Below is a small trained network, with its code and all its weights. Each question gives an input and a class and asks what happens when units are switched off, that is, made to give their printed mean instead of their output.

import numpy as np


def w(rows, s, z=0):
    codes = np.array(rows[::2]) - 128.0
    scale = np.full(codes.shape[1], s)
    scale[-1] = z or s
    return codes * scale


def f(y):
    return y / 2 * (1 + np.tanh(0.7978845608 * (y + 0.044715 * y**3)))


def log_softmax(a):
    a = a - a.max(-1, keepdims=True)
    return a - np.log(np.exp(a).sum(-1, keepdims=True))


def net(x, mask):
    res = np.array(x, float).reshape(1, 4) / 4 @ E
    y = f(res @ A[0][:, :-1].T + A[0][:, -1])
    res = res + np.where(mask, y, B[0][:, -1]) @ B[0][:, :-1]
    return log_softmax(res[-1] @ U[:, :-1].T + U[:, -1])


A, B = {}, {}
E = w([
[187,234,227,51,166,160,203,233,167,114,92],'x0',
[254,79,106,126,195,197,74,153,48,59,163],'x1',
[92,62,238,230,122,151,122,130,138,76,74],'x2',
[27,147,59,132,223,165,66,171,189,119,90],'x3',
],0.0087)
A[0] = w([
[118,76,21,157,106,117,69,56,126,175,169,2],'N0',
[196,106,174,120,64,139,149,116,92,147,163,44],'N1',
[148,203,50,44,124,128,122,111,145,183,190,73],'N2',
[111,84,215,193,119,168,123,172,166,66,103,53],'N3',
[176,120,136,143,119,179,64,170,109,74,136,86],'N4',
[126,101,187,177,114,204,127,121,156,67,59,79],'N5',
[132,109,187,207,141,137,141,127,149,98,48,85],'N6',
[215,110,115,121,198,188,103,174,83,90,141,117],'N7',
[173,187,44,45,146,134,149,145,133,174,185,76],'N8',
[69,119,94,133,204,156,85,134,186,116,98,58],'N9',
[52,190,163,119,64,86,172,135,224,201,74,114],'N10',
[181,220,185,50,178,175,233,254,176,123,82,33],'N11',
[65,150,66,107,230,179,48,217,221,134,73,62],'N12',
[209,111,183,108,19,85,213,96,128,162,157,67],'N13',
[205,111,122,108,204,193,64,158,63,33,169,122],'N14',
],0.0087,0.0037)
B[0] = w([
[120,73,137,203,58,191,104,56,97,84,120,184],'N0',
[157,93,137,79,138,121,70,208,153,104,208,165],'N1',
[141,172,176,111,252,114,97,77,72,117,59,186],'N2',
[123,157,190,105,204,95,76,85,45,113,64,181],'N3',
[61,152,108,96,109,108,166,121,169,166,137,162],'N4',
[172,178,148,140,198,137,142,101,72,146,110,174],'N5',
[138,189,186,126,185,102,104,84,68,127,92,174],'N6',
[37,184,59,97,87,82,203,130,174,182,134,191],'N7',
[147,181,212,133,226,133,100,98,26,143,47,190],'N8',
[197,99,145,109,121,133,101,192,148,97,207,167],'N9',
[19,152,53,79,95,65,220,121,203,239,114,217],'N10',
[92,22,69,254,48,239,69,56,105,61,106,253],'N11',
[243,83,177,59,91,103,107,221,166,67,212,204],'N12',
[213,92,136,79,130,110,105,232,164,77,229,195],'N13',
[59,144,70,106,95,65,208,105,190,206,134,205],'N14',
],0.0083,0.018)
U = w([
[66,170,86,113,91,92,173,118,174,206,132,251],'0',
[118,59,108,252,60,202,97,64,104,87,126,44],'1',
[215,114,158,85,114,118,109,234,148,97,183,130],'2',
[143,209,190,132,215,119,108,87,58,142,87,93],'3',
],0.015,0.002)

Each question gives the input, the list of numbers given to net, and the class t.
The units are the neurons (one row each of A and B). Each row of codes is followed by its name. A weight is (code - 128) times the scale printed after its matrix; where a second scale follows, it is the last column's (A, B and U).
mask holds one flag per neuron, in row order. A switched-off neuron (its flag False) gives its mean, the last column of its row in B, instead of its output. The means were averaged over made-up inputs and are rounded, as every weight is.
A unit's drop is (log p(t) with every unit on - log p(t) with that unit switched off) / (log p(t) with every unit on - log p(t) with every unit switched off).
unit that matters most: the unit with the biggest drop
top k neurons: the k neurons with the biggest drops, biggest first
drop when u is switched off: that unit's drop, to one decimal
input [-4,7,1,8], class 2: unit that matters most -> N12
input [-6,-4,6,8], class 2: top 3 neurons -> [N11 N12 N9]
input [1,3,-5,5], class 2: top 2 neurons -> [N12 N3]
input [-1,7,-6,3], class 0: top 2 neurons -> [N14 N7]
input [-5,-4,-6,-2], class 3: top 2 neurons -> [N11 N2]
input [7,7,-7,1], class 0: top 4 neurons -> [N7 N14 N0 N4]
input [1,-3,-8,-8], class 2: top 3 neurons -> [N13 N1 N3]
input [0,6,7,1], class 3: top 4 neurons -> [N3 N10 N5 N6]
input [-6,2,2,-8], class 2: top 2 neurons -> [N11 N13]
input [-5,7,0,4], class 0: top 2 neurons -> [N11 N14]
input [8,7,0,4], class 1: top 2 neurons -> [N11 N10]
input [-4,-1,-4,-7], class 2: top 2 neurons -> [N11 N13]
input [1,0,7,-7], class 2: drop when N13 is switched off -> 1.7
input [6,-5,-8,8], class 2: drop when N6 is switched off -> 0.1
input [5,0,-8,4], class 3: unit that matters most -> N8
input [5,1,-1,4], class 1: drop when N11 is switched off -> 2.1
